Below are the code and all the weights of a small trained network. Each question names an input and a class and asks about switching units off, where a switched-off unit gives its printed mean instead of its output.

import numpy as np


def w(rows, s, z=0):
    codes = np.array(rows[::2]) - 128.0
    scale = np.full(codes.shape[1], s)
    scale[-1] = z or s
    return codes * scale


def norm(h):
    return h / np.sqrt((h * h).mean(-1, keepdims=True) + 1e-5)


def f(y):
    return y / 2 * (1 + np.tanh(0.7978845608 * (y + 0.044715 * y**3)))


def log_softmax(a):
    a = a - a.max(-1, keepdims=True)
    return a - np.log(np.exp(a).sum(-1, keepdims=True))


def net(x, mask):
    res = np.array(x, float).reshape(1, 6) / 4 @ E
    u = 0
    for l in range(3):
        y = f(norm(res) @ A[l][:, :-1].T + A[l][:, -1])
        res = res + np.where(mask[u : u + 8], y, B[l][:, -1]) @ B[l][:, :-1]
        u += 8
    return log_softmax(norm(res)[-1] @ U[:, :-1].T + U[:, -1])


A, B = {}, {}
E = w([
[156,122,73,233,64,127,199,3,112,80,101],'x0',
[82,170,229,54,128,114,45,244,139,161,122],'x1',
[72,1,115,146,95,107,151,141,163,215,100],'x2',
[123,220,171,146,133,129,137,63,119,101,63],'x3',
[161,83,152,149,84,161,28,219,123,73,138],'x4',
[69,68,165,207,21,65,115,205,139,41,116],'x5',
],0.0072)
A[0] = w([
[111,1,96,122,97,108,135,93,121,131,145,61],'0.n1',
[134,118,120,64,164,148,108,135,125,150,183,81],'0.n2',
[148,175,134,119,133,100,202,82,145,182,102,1],'0.n3',
[175,152,131,137,59,131,160,110,139,89,104,81],'0.n4',
[143,171,121,211,166,139,128,81,91,90,144,12],'0.n5',
[114,95,89,166,123,127,154,151,108,150,122,73],'0.n6',
[156,143,119,76,153,123,64,175,135,162,153,52],'0.n7',
[72,123,171,98,120,124,52,181,119,148,123,91],'0.n8',
],0.0096,0.0033)
B[0] = w([
[38,53,153,142,88,167,161,155,125,86,169,241],'0.n1',
[160,100,147,114,166,145,104,81,49,106,187,198],'0.n2',
[108,146,136,58,168,132,201,89,117,184,62,195],'0.n3',
[163,152,91,140,132,153,71,128,154,77,166,199],'0.n4',
[110,176,68,147,129,128,96,141,95,63,94,211],'0.n5',
[141,128,218,173,109,176,164,98,150,121,129,164],'0.n6',
[198,2,125,27,191,202,186,198,115,98,137,223],'0.n7',
[144,220,118,102,81,110,73,182,187,92,83,254],'0.n8',
],0.0089,0.0057)
A[1] = w([
[56,151,103,94,186,141,178,1,106,183,122,56],'1.n1',
[96,41,138,184,146,174,123,144,206,92,149,173],'1.n2',
[99,48,166,83,173,149,127,126,229,175,197,141],'1.n3',
[122,135,170,137,175,73,138,168,75,183,199,106],'1.n4',
[96,133,119,112,143,157,171,39,31,167,115,38],'1.n5',
[82,68,89,190,60,109,174,139,105,158,178,3],'1.n6',
[90,61,115,192,95,122,130,106,142,132,195,48],'1.n7',
[45,110,127,190,106,138,135,78,152,104,124,173],'1.n8',
],0.0073,0.0026)
B[1] = w([
[170,231,246,111,43,32,230,125,78,225,52,255],'1.n1',
[131,167,133,125,75,158,193,170,100,155,203,253],'1.n2',
[184,158,83,140,182,169,53,52,91,1,126,219],'1.n3',
[177,89,50,68,80,169,97,165,72,6,90,129],'1.n4',
[123,205,185,120,79,113,112,185,111,186,83,214],'1.n5',
[86,74,120,187,139,196,195,160,159,161,125,210],'1.n6',
[26,160,70,218,68,242,203,148,110,90,111,208],'1.n7',
[140,162,163,160,170,162,141,74,118,185,238,250],'1.n8',
],0.0066,0.0047)
A[2] = w([
[158,117,159,140,84,73,78,178,161,136,98,53],'2.n1',
[127,148,60,207,125,112,25,25,99,82,142,6],'2.n2',
[120,18,135,64,215,156,58,114,110,127,187,21],'2.n3',
[81,2,98,248,74,130,158,92,125,180,138,21],'2.n4',
[142,212,143,110,142,93,184,83,161,241,66,62],'2.n5',
[147,207,85,169,141,110,165,41,34,103,111,145],'2.n6',
[59,124,184,139,62,78,22,196,208,110,92,25],'2.n7',
[78,154,157,97,83,118,50,177,194,130,123,28],'2.n8',
],0.0075,0.0024)
B[2] = w([
[109,133,123,104,101,143,189,163,148,148,69,157],'2.n1',
[122,176,51,135,182,104,75,126,207,117,141,180],'2.n2',
[152,189,133,70,195,146,68,124,90,137,170,189],'2.n3',
[46,164,184,149,100,247,94,122,132,132,167,230],'2.n4',
[158,53,171,146,115,90,227,109,38,164,124,237],'2.n5',
[138,79,109,185,176,24,90,80,162,136,123,255],'2.n6',
[74,106,140,147,89,80,183,111,201,177,73,208],'2.n7',
[151,43,69,136,84,98,161,154,146,148,63,183],'2.n8',
],0.011,0.0064)
U = w([
[201,107,157,35,215,199,61,196,56,126,158,155],'0',
[47,109,179,228,75,248,148,140,112,123,197,168],'1',
[128,88,141,124,38,77,125,231,206,142,12,3],'2',
[176,113,193,165,149,61,200,66,22,196,75,215],'3',
[150,166,52,220,172,84,37,85,178,80,139,53],'4',
],0.012,0.0013)

Each question gives the input, the list of numbers given to net, and the class t.
The units are the neurons (one row each of A and B). Each row of codes is followed by its name. A weight is (code - 128) times the scale printed after its matrix; where a second scale follows, it is the last column's (A, B and U).
mask holds one flag per neuron, layer by layer. A switched-off neuron (its flag False) gives its mean, the last column of its row in B, instead of its output. The means were averaged over made-up inputs and are rounded, as every weight is.
A unit's drop is (log p(t) with every unit on - log p(t) with that unit switched off) / (log p(t) with every unit on - log p(t) with every unit switched off).
The circuit of an input: a set's keep is (log p(t) with only the set's units on - log p(t) with every unit switched off) / (log p(t) with every unit on - log p(t) with every unit switched off). Starting from the 12 units with the biggest drops (on a tie, the unit counted first), units are removed one at a time, each time the one whose removal leaves the highest keep (on an exact tie, the one counted first), for as long as the keep stays at least 0.8.
circuit, biggest first: the units of the circuit, biggest drop first
top k neurons: the k neurons with the biggest drops, biggest first
k most important neurons of layer l: the k neurons of layer l with the biggest drops, biggest first
drop when u is switched off: that unit's drop, to one decimal
input [-5,-4,0,-7,-7,1], class 1: circuit, biggest first -> 0.n1
input [-6,8,-3,7,-7,1], class 2: circuit, biggest first -> 0.n8; 2.n8
input [-8,-1,1,7,-3,1], class 2: top 3 neurons -> 0.n8; 1.n8; 2.n8
input [-6,4,1,-8,-2,3], class 0: top 3 neurons -> 0.n7; 0.n2; 2.n3
input [-3,7,-4,6,-6,1], class 2: top 3 neurons -> 0.n8; 1.n1; 1.n8
input [3,-6,3,-7,-3,-5], class 1: top 2 neurons -> 0.n1; 2.n4
input [-5,7,8,-1,-6,-1], class 0: 2 most important neurons of layer 1 -> 1.n3; 1.n1
input [8,-8,4,-3,-8,4], class 1: top 2 neurons -> 0.n1; 2.n4
input [7,7,-3,-7,-3,-2], class 3: top 2 neurons -> 0.n3; 1.n1
input [-3,-3,-3,3,-2,8], class 4: top 3 neurons -> 0.n1; 0.n8; 0.n7
input [5,2,-2,1,8,-8], class 4: 2 most important neurons of layer 0 -> 0.n5; 0.n1
input [-2,-5,-1,3,5,-5], class 4: 2 most important neurons of layer 0 -> 0.n3; 0.n5
input [8,2,-7,-1,0,-4], class 4: 2 most important neurons of layer 0 -> 0.n5; 0.n4
input [0,6,-3,1,-3,-1], class 0: circuit, biggest first -> 0.n7
input [8,-2,-3,2,-7,7], class 4: 2 most important neurons of layer 0 -> 0.n4; 0.n5
input [-7,-3,-2,-2,-4,5], class 2: 3 most important neurons of layer 0 -> 0.n8; 0.n3; 0.n1
input [2,-7,-8,-5,4,2], class 4: drop when 2.n6 is switched off -> 0.0
input [-2,-3,-7,7,-3,3], class 4: drop when 0.n5 is switched off -> 0.5
input [-4,-5,7,3,-5,3], class 1: drop when 0.n1 is switched off -> 1.6
